Below is a small trained network, with its code and all its weights. Each question gives an input and a class and asks what happens when units are switched off, that is, made to give their printed mean instead of their output.

import numpy as np


def w(rows, s, z=0):
    codes = np.array(rows[::2]) - 128.0
    scale = np.full(codes.shape[1], s)
    scale[-1] = z or s
    return codes * scale


def f(y):
    return y / 2 * (1 + np.tanh(0.7978845608 * (y + 0.044715 * y**3)))


def log_softmax(a):
    a = a - a.max(-1, keepdims=True)
    return a - np.log(np.exp(a).sum(-1, keepdims=True))


def net(x, mask):
    res = np.array(x, float).reshape(1, 2) / 4 @ E
    y = f(res @ A[0][:, :-1].T + A[0][:, -1])
    res = res + np.where(mask, y, B[0][:, -1]) @ B[0][:, :-1]
    return log_softmax(res[-1] @ U[:, :-1].T + U[:, -1])


A, B = {}, {}
E = w([
[209,14,67,95,206,90,159,217,126,183,72,230],'x0',
[72,94,91,61,200,42,196,196,90,88,253,109],'x1',
],0.011)
A[0] = w([
[69,183,194,159,147,147,163,80,101,75,255,34,197],'N1',
[202,50,162,152,143,132,109,144,208,193,26,173,235],'N2',
[163,173,126,155,156,179,51,54,161,103,122,105,149],'N3',
[123,103,156,64,209,13,175,207,84,154,165,116,217],'N4',
[80,78,86,116,204,75,180,169,96,115,185,123,156],'N5',
[187,32,128,110,185,127,118,186,153,220,102,176,234],'N6',
[117,76,62,108,179,73,160,218,84,73,175,165,202],'N7',
[148,150,176,209,60,203,69,67,193,97,51,104,255],'N8',
[104,92,113,57,174,70,168,136,81,161,191,96,174],'N9',
[118,187,140,195,104,137,146,115,121,42,170,86,76],'N10',
[105,177,153,167,69,123,158,65,151,120,91,81,74],'N11',
[168,114,134,86,203,140,107,189,170,175,117,198,147],'N12',
[149,71,77,34,166,24,196,188,116,94,119,170,185],'N13',
],0.0078,0.003)
B[0] = w([
[47,49,112,61,254,63,58,122,190,38,60,118,240],'N1',
[177,99,89,168,207,177,190,96,58,133,142,145,228],'N2',
[127,190,126,99,82,151,89,153,150,134,160,38,184],'N3',
[155,121,134,124,129,171,124,124,173,33,195,148,248],'N4',
[129,113,210,109,82,183,146,115,93,94,178,52,230],'N5',
[197,81,77,220,185,80,182,156,118,142,93,171,242],'N6',
[148,97,196,233,76,177,175,86,75,38,163,119,244],'N7',
[150,102,185,119,74,161,64,53,96,74,126,123,248],'N8',
[149,132,237,55,128,165,105,142,115,85,139,94,217],'N9',
[42,112,93,116,120,81,62,130,143,173,103,164,185],'N10',
[45,146,176,82,110,147,59,154,71,121,80,129,187],'N11',
[174,130,89,215,174,101,179,165,36,210,65,110,203],'N12',
[219,170,224,175,55,173,135,161,98,120,124,129,254],'N13',
],0.0072,0.017)
U = w([
[117,156,166,106,119,224,92,45,110,103,145,103,253],'0',
[188,95,46,197,213,97,176,160,96,197,52,215,117],'1',
[87,212,163,119,44,149,75,109,149,123,86,124,5],'2',
[87,179,59,115,102,112,164,178,152,200,209,137,2],'3',
[3,74,119,73,246,58,90,153,244,45,157,121,190],'4',
[210,108,168,211,70,200,168,139,86,100,147,185,242],'5',
],0.0065,0.0031)

Each question gives the input, the list of numbers given to net, and the class t.
The units are the neurons (one row each of A and B). Each row of codes is followed by its name. A weight is (code - 128) times the scale printed after its matrix; where a second scale follows, it is the last column's (A, B and U).
mask holds one flag per neuron, in row order. A switched-off neuron (its flag False) gives its mean, the last column of its row in B, instead of its output. The means were averaged over made-up inputs and are rounded, as every weight is.
A unit's drop is (log p(t) with every unit on - log p(t) with that unit switched off) / (log p(t) with every unit on - log p(t) with every unit switched off).
The circuit of an input: a set's keep is (log p(t) with only the set's units on - log p(t) with every unit switched off) / (log p(t) with every unit on - log p(t) with every unit switched off). Starting from the 12 units with the biggest drops (on a tie, the unit counted first), units are removed one at a time, each time the one whose removal leaves the highest keep (on an exact tie, the one counted first), for as long as the keep stays at least 0.8.
circuit, biggest first: the units of the circuit, biggest drop first
k most important neurons: the k neurons with the biggest drops, biggest first
drop when u is switched off: that unit's drop, to one decimal
input [-1,6], class 0: circuit, biggest first -> [N6]
input [0,-6], class 0: circuit, biggest first -> [N6, N13]
input [0,-4], class 0: 4 most important neurons -> [N6, N13, N7, N12]
input [7,-1], class 1: 3 most important neurons -> [N6, N12, N8]
input [0,-5], class 0: circuit, biggest first -> [N6, N13]
input [-2,7], class 4: 4 most important neurons -> [N1, N8, N2, N12]
input [0,-2], class 0: 2 most important neurons -> [N6, N13]
input [-3,8], class 4: 2 most important neurons -> [N1, N8]
input [-1,7], class 0: 2 most important neurons -> [N6, N1]
input [-1,4], class 0: 2 most important neurons -> [N6, N5]
input [-6,-6], class 2: drop when N2 is switched off -> 0.2
input [-2,-2], class 2: drop when N2 is switched off -> 0.2
input [-2,-6], class 0: drop when N8 is switched off -> 0.2
input [-2,0], class 4: drop when N13 is switched off -> 0.2
input [-5,0], class 4: most important neuron -> [N1]
